Below are the code and all the weights of a small trained network. Each question names an input and a target symbol and asks about switching units off, where a switched-off unit gives its printed mean instead of its output.

import numpy as np


def w(rows, s, z=0):
    codes = np.array(rows[::2]) - 128.0
    scale = np.full(codes.shape[1], s)
    scale[-1] = z or s
    return codes * scale


def norm(h):
    return h / np.sqrt((h * h).mean(-1, keepdims=True) + 1e-5)


def f(y):
    return np.maximum(y, 0)


def softmax(a):
    e = np.exp(a - a.max(-1, keepdims=True))
    return e / e.sum(-1, keepdims=True)


def log_softmax(a):
    a = a - a.max(-1, keepdims=True)
    return a - np.log(np.exp(a).sum(-1, keepdims=True))


def net(x, mask):
    ids = ['αβγδζηθλμξπστφψω'.index(c) for c in x.split()]
    T = len(ids)
    res = E[ids] + P[:T]
    q, k, v = (norm(res) @ M[0].T for M in (Q, K, V))
    z = softmax(np.where(np.tri(T) > 0, q @ k.T / 2**0.5, -1e9)) @ v
    res = res + np.where(mask[0], z, O[0][:, -1]) @ O[0][:, :-1]
    y = f(norm(res) @ A[0][:, :-1].T + A[0][:, -1])
    res = res + np.where(mask[1:17], y, B[0][:, -1]) @ B[0][:, :-1]
    return log_softmax(norm(res)[-1] @ U[:, :-1].T + U[:, -1])


Q, K, V, O, A, B = {}, {}, {}, {}, {}, {}
E = w([
[170,178,144,158,105],'α',
[141,155,238,130,142],'β',
[87,162,157,88,151],'γ',
[71,138,129,103,173],'δ',
[149,126,114,119,118],'ζ',
[57,84,103,77,145],'η',
[146,142,185,121,115],'θ',
[161,120,144,129,125],'λ',
[121,148,69,104,158],'μ',
[123,121,207,77,117],'ξ',
[129,140,150,157,143],'π',
[80,95,170,88,196],'σ',
[197,155,6,153,94],'τ',
[134,158,146,131,94],'φ',
[90,138,147,135,166],'ψ',
[160,91,136,122,169],'ω',
],0.017)
P = w([
[112,82,139,111,91],'0',
[165,226,254,118,232],'1',
[80,93,123,200,111],'2',
[128,106,122,109,113],'3',
[177,193,233,130,226],'4',
[63,107,131,199,109],'5',
[127,106,121,102,117],'6',
],0.015)
Q[0] = w([
[55,32,135,130,2],'H1',
[132,176,127,46,46],'H1',
],0.014)
K[0] = w([
[233,132,156,10,180],'H1',
[129,187,126,58,59],'H1',
],0.014)
V[0] = w([
[161,181,60,150,3],'H1',
[233,29,153,167,155],'H1',
],0.013)
O[0] = w([
[126,162,155,34,24,1],'H1',
[192,2,193,221,85,185],'H1',
],0.0099,0.0055)
A[0] = w([
[138,174,175,39,117,29],'N1',
[129,98,87,17,76,85],'N2',
[136,164,132,91,187,176],'N3',
[178,13,87,57,173,1],'N4',
[190,67,124,57,175,91],'N5',
[172,179,205,141,162,110],'N6',
[216,110,123,135,154,226],'N7',
[149,55,132,157,129,94],'N8',
[90,95,113,85,121,197],'N9',
[79,102,116,63,142,63],'N10',
[99,148,155,219,195,5],'N11',
[95,86,200,81,202,171],'N12',
[129,147,176,127,163,166],'N13',
[19,171,100,215,49,159],'N14',
[9,59,116,188,114,30],'N15',
[109,59,124,183,142,49],'N16',
],0.012,0.003)
B[0] = w([
[143,184,216,209,87,192],'N1',
[60,83,116,35,181,194],'N2',
[102,70,178,159,146,209],'N3',
[102,81,211,128,254,171],'N4',
[126,100,207,87,146,170],'N5',
[115,85,30,108,203,204],'N6',
[80,177,119,99,46,224],'N7',
[211,111,103,130,203,223],'N8',
[187,130,75,128,166,164],'N9',
[176,146,157,198,170,158],'N10',
[104,68,229,100,21,255],'N11',
[158,189,40,144,57,226],'N12',
[136,104,73,114,93,191],'N13',
[221,206,175,135,21,173],'N14',
[6,103,50,99,26,217],'N15',
[159,219,140,138,223,235],'N16',
],0.017,0.0071)
U = w([
[151,157,228,97,94,54],'α',
[193,180,55,136,63,212],'β',
[129,229,118,196,174,139],'γ',
[56,109,67,162,117,87],'δ',
[153,39,171,59,126,89],'ζ',
[73,109,48,145,178,13],'η',
[236,103,67,125,144,140],'θ',
[203,104,206,168,141,242],'λ',
[78,160,140,89,212,148],'μ',
[168,102,49,97,146,124],'ξ',
[133,54,143,246,149,4],'π',
[67,67,129,142,140,112],'σ',
[128,121,72,42,87,160],'τ',
[144,170,191,111,98,137],'φ',
[84,115,150,130,72,160],'ψ',
[160,131,204,150,153,188],'ω',
],0.014,0.0031)

Each question gives the input, a string of symbols that net reads in full, and the target symbol t.
The units are the heads (2 rows each of Q, K, V and O) and the neurons (one row each of A and B). Each row of codes is followed by its name. A weight is (code - 128) times the scale printed after its matrix; where a second scale follows, it is the last column's (O, A, B and U).
mask holds one flag per unit, heads first, then neurons. A switched-off unit (its flag False) gives its mean, the last column of its rows in O or B, instead of its output. The means were averaged over made-up inputs and are rounded, as every weight is.
A unit's drop is (log p(t) with every unit on - log p(t) with that unit switched off) / (log p(t) with every unit on - log p(t) with every unit switched off).
The circuit of an input: a set's keep is (log p(t) with only the set's units on - log p(t) with every unit switched off) / (log p(t) with every unit on - log p(t) with every unit switched off). Starting from the 12 units with the biggest drops (on a tie, the unit counted first), units are removed one at a time, each time the one whose removal leaves the highest keep (on an exact tie, the one counted first), for as long as the keep stays at least 0.8.
units of the circuit, in order: the units of the circuit, biggest drop first
unit that matters most: the unit with the biggest drop
top k neurons: the k neurons with the biggest drops, biggest first
drop when u is switched off: that unit's drop, to one decimal
input α μ σ α ζ, target π: units of the circuit, in order : (H1, N11, N6)
input μ τ π, target β: units of the circuit, in order : (N14)
input σ μ μ ω μ β, target π: top 4 neurons : (N8, N16, N15, N1)
input ζ ζ μ ζ μ ζ π, target π: top 2 neurons : (N15, N8)
input σ δ μ ζ β, target γ: units of the circuit, in order : (H1, N1, N6, N12)
input ζ δ γ μ π, target μ: top 2 neurons : (N15, N3)
input μ ω σ μ α, target π: units of the circuit, in order : (H1, N11, N6)
input μ ζ μ, target ψ: top 4 neurons : (N15, N11, N12, N14)
input μ μ μ μ τ, target γ: units of the circuit, in order : (H1, N11, N1, N3)
input μ μ σ α, target α: top 2 neurons : (N1, N15)
input μ σ λ τ φ, target θ: top 2 neurons : (N6, N15)
input η μ μ φ ω, target γ: top 2 neurons : (N1, N11)
input α σ ζ μ δ, target β: top 2 neurons : (N12, N1)
input γ δ μ γ γ σ, target δ: units of the circuit, in order : (N12)
input ζ μ ζ μ β, target β: top 2 neurons : (N12, N6)
input μ σ π δ, target δ: top 2 neurons : (N12, N1)
input τ τ β μ, target μ: top 2 neurons : (N2, N11)
input ζ σ θ λ, target λ: top 2 neurons : (N6, N2)
input ξ θ ζ δ σ ζ γ, target γ: top 3 neurons : (N15, N10, N2)
input μ ζ β θ σ, target ζ: top 4 neurons : (N11, N15, N6, N5)
input μ α η σ β, target δ: unit that matters most : N6
input δ γ τ μ ζ, target α: top 2 neurons : (N1, N15)
input η α μ ξ σ τ τ, target τ: drop when H1 is switched off : 1.9
input μ μ μ ω μ μ, target π: drop when N12 is switched off : 0.1
input ξ μ σ ξ ξ, target π: drop when N11 is switched off : 0.4
input τ μ θ λ ζ, target τ: drop when N6 is switched off : 0.2
input ζ τ δ, target β: unit that matters most : N14
